Below is a small trained network, with its code and all its weights. Each question gives an input and a class and asks what happens when units are switched off, that is, made to give their printed mean instead of their output.

import numpy as np


def w(rows, s, z=0):
    codes = np.array(rows[::2]) - 128.0
    scale = np.full(codes.shape[1], s)
    scale[-1] = z or s
    return codes * scale


def f(y):
    return y / 2 * (1 + np.tanh(0.7978845608 * (y + 0.044715 * y**3)))


def log_softmax(a):
    a = a - a.max(-1, keepdims=True)
    return a - np.log(np.exp(a).sum(-1, keepdims=True))


def net(x, mask):
    res = np.array(x, float).reshape(1, 3) / 4 @ E
    y = f(res @ A[0][:, :-1].T + A[0][:, -1])
    res = res + np.where(mask, y, B[0][:, -1]) @ B[0][:, :-1]
    return log_softmax(res[-1] @ U[:, :-1].T + U[:, -1])


A, B = {}, {}
E = w([
[38,72,165,80,167,168,105,60],'x0',
[53,101,53,150,140,158,246,115],'x1',
[175,55,69,150,78,136,110,88],'x2',
],0.011)
A[0] = w([
[162,204,75,168,105,81,133,164,132],'N0',
[108,118,157,35,174,123,128,26,90],'N1',
[163,91,168,143,179,152,160,44,245],'N2',
[162,27,72,160,43,129,65,82,127],'N3',
[131,109,90,172,162,187,199,159,96],'N4',
[74,90,100,157,130,112,155,113,70],'N5',
[118,138,221,165,110,69,32,181,88],'N6',
[123,107,99,146,164,143,202,106,97],'N7',
[77,122,189,185,143,146,121,11,85],'N8',
[59,192,170,113,241,74,153,212,117],'N9',
[142,144,47,51,165,188,191,72,147],'N10',
[155,172,121,144,34,95,208,239,103],'N11',
[113,183,218,133,163,153,167,31,83],'N12',
[129,83,148,114,228,160,77,3,118],'N13',
[145,140,132,143,132,128,62,132,254],'N14',
[188,54,105,194,81,140,122,39,89],'N15',
[208,49,85,134,43,168,145,42,139],'N16',
[86,130,81,122,124,122,203,106,84],'N17',
[109,79,106,68,149,199,84,69,107],'N18',
[169,70,209,125,112,97,38,114,74],'N19',
[78,118,145,59,185,166,96,90,175],'N20',
[38,93,127,80,163,78,123,34,154],'N21',
[77,190,148,127,181,95,127,179,139],'N22',
[210,76,174,87,186,83,74,142,114],'N23',
[171,185,75,137,164,21,152,183,119],'N24',
[66,109,155,111,172,170,109,53,85],'N25',
[23,156,82,161,75,81,146,119,61],'N26',
[133,228,137,32,162,143,71,155,98],'N27',
[183,172,123,242,156,45,166,124,106],'N28',
[141,132,149,34,116,93,12,170,204],'N29',
[211,155,64,163,132,100,149,175,139],'N30',
[137,144,94,220,59,76,124,174,116],'N31',
[153,86,156,110,55,78,61,108,109],'N32',
[82,87,140,156,158,89,231,144,160],'N33',
[90,227,179,70,151,145,170,203,125],'N34',
[116,120,109,143,118,149,234,124,103],'N35',
[102,49,177,95,181,161,104,107,115],'N36',
],0.0067,0.0076)
B[0] = w([
[203,128,159,120,126,193,107,180,182],'N0',
[184,146,196,99,93,169,81,107,180],'N1',
[93,100,92,123,139,166,110,232,227],'N2',
[105,72,121,195,197,68,66,55,208],'N3',
[132,185,148,79,93,109,179,82,162],'N4',
[161,142,143,98,99,90,122,79,148],'N5',
[124,197,78,104,70,82,144,62,201],'N6',
[130,198,117,85,58,78,165,54,162],'N7',
[173,158,205,113,131,164,109,111,165],'N8',
[113,67,175,213,212,66,88,22,208],'N9',
[106,134,101,100,94,133,142,123,188],'N10',
[175,112,199,93,123,217,92,120,182],'N11',
[150,84,189,115,133,122,59,84,158],'N12',
[189,150,156,84,116,184,64,153,201],'N13',
[79,145,39,111,150,133,186,204,236],'N14',
[131,78,159,204,166,88,86,2,178],'N15',
[87,54,129,203,198,93,87,77,212],'N16',
[107,169,190,88,92,102,164,79,167],'N17',
[204,104,199,143,108,166,97,142,180],'N18',
[168,181,123,105,59,103,196,37,188],'N19',
[117,123,170,126,130,177,107,182,222],'N20',
[159,130,121,127,103,142,90,168,225],'N21',
[122,75,119,224,184,127,84,84,179],'N22',
[87,176,72,89,61,112,178,69,188],'N23',
[157,129,184,144,120,198,90,127,177],'N24',
[168,92,209,84,108,142,97,121,186],'N25',
[191,154,213,111,65,82,185,1,141],'N26',
[100,166,124,127,154,78,154,27,183],'N27',
[179,91,187,87,78,165,82,144,168],'N28',
[71,150,70,126,76,128,174,146,254],'N29',
[151,130,180,127,109,175,87,174,192],'N30',
[168,92,199,87,140,168,58,141,173],'N31',
[84,188,77,138,96,57,153,35,174],'N32',
[81,151,94,113,83,96,182,133,198],'N33',
[125,49,183,232,190,75,101,68,197],'N34',
[148,180,86,81,44,87,185,71,172],'N35',
[176,149,195,95,101,176,100,160,184],'N36',
],0.0062,0.0088)
U = w([
[210,122,182,77,106,227,86,159,83],'0',
[106,73,143,208,207,67,100,54,73],'1',
[106,204,106,54,52,86,186,74,84],'2',
[56,109,60,130,157,170,140,250,254],'3',
],0.012,0.0074)

Each question gives the input, the list of numbers given to net, and the class t.
The units are the neurons (one row each of A and B). Each row of codes is followed by its name. A weight is (code - 128) times the scale printed after its matrix; where a second scale follows, it is the last column's (A, B and U).
mask holds one flag per neuron, in row order. A switched-off neuron (its flag False) gives its mean, the last column of its row in B, instead of its output. The means were averaged over made-up inputs and are rounded, as every weight is.
A unit's drop is (log p(t) with every unit on - log p(t) with that unit switched off) / (log p(t) with every unit on - log p(t) with every unit switched off).
unit that matters most: the unit with the biggest drop
top k neurons: the k neurons with the biggest drops, biggest first
drop when u is switched off: that unit's drop, to one decimal
input [1,-8,7], class 2: unit that matters most	N19
input [-5,0,6], class 1: top 2 neurons	(N16, N3)
input [0,7,-7], class 1: top 2 neurons	(N9, N34)
input [1,-2,3], class 3: top 2 neurons	(N9, N34)
input [-5,-6,-8], class 1: top 2 neurons	(N34, N9)
input [-6,-7,6], class 2: top 2 neurons	(N32, N23)
input [2,-3,3], class 3: top 2 neurons	(N9, N34)
input [-6,2,7], class 1: top 2 neurons	(N16, N3)
input [6,-7,4], class 2: top 4 neurons	(N32, N19, N23, N29)
input [4,-6,8], class 1: top 2 neurons	(N3, N16)
input [5,1,5], class 0: drop when N18 is switched off	0.3
input [3,4,0], class 2: drop when N23 is switched off	-0.2
input [-2,-1,-3], class 3: drop when N3 is switched off	0.2
input [-7,-8,-5], class 2: unit that matters most	N6
input [3,-4,1], class 2: drop when N19 is switched off	0.2
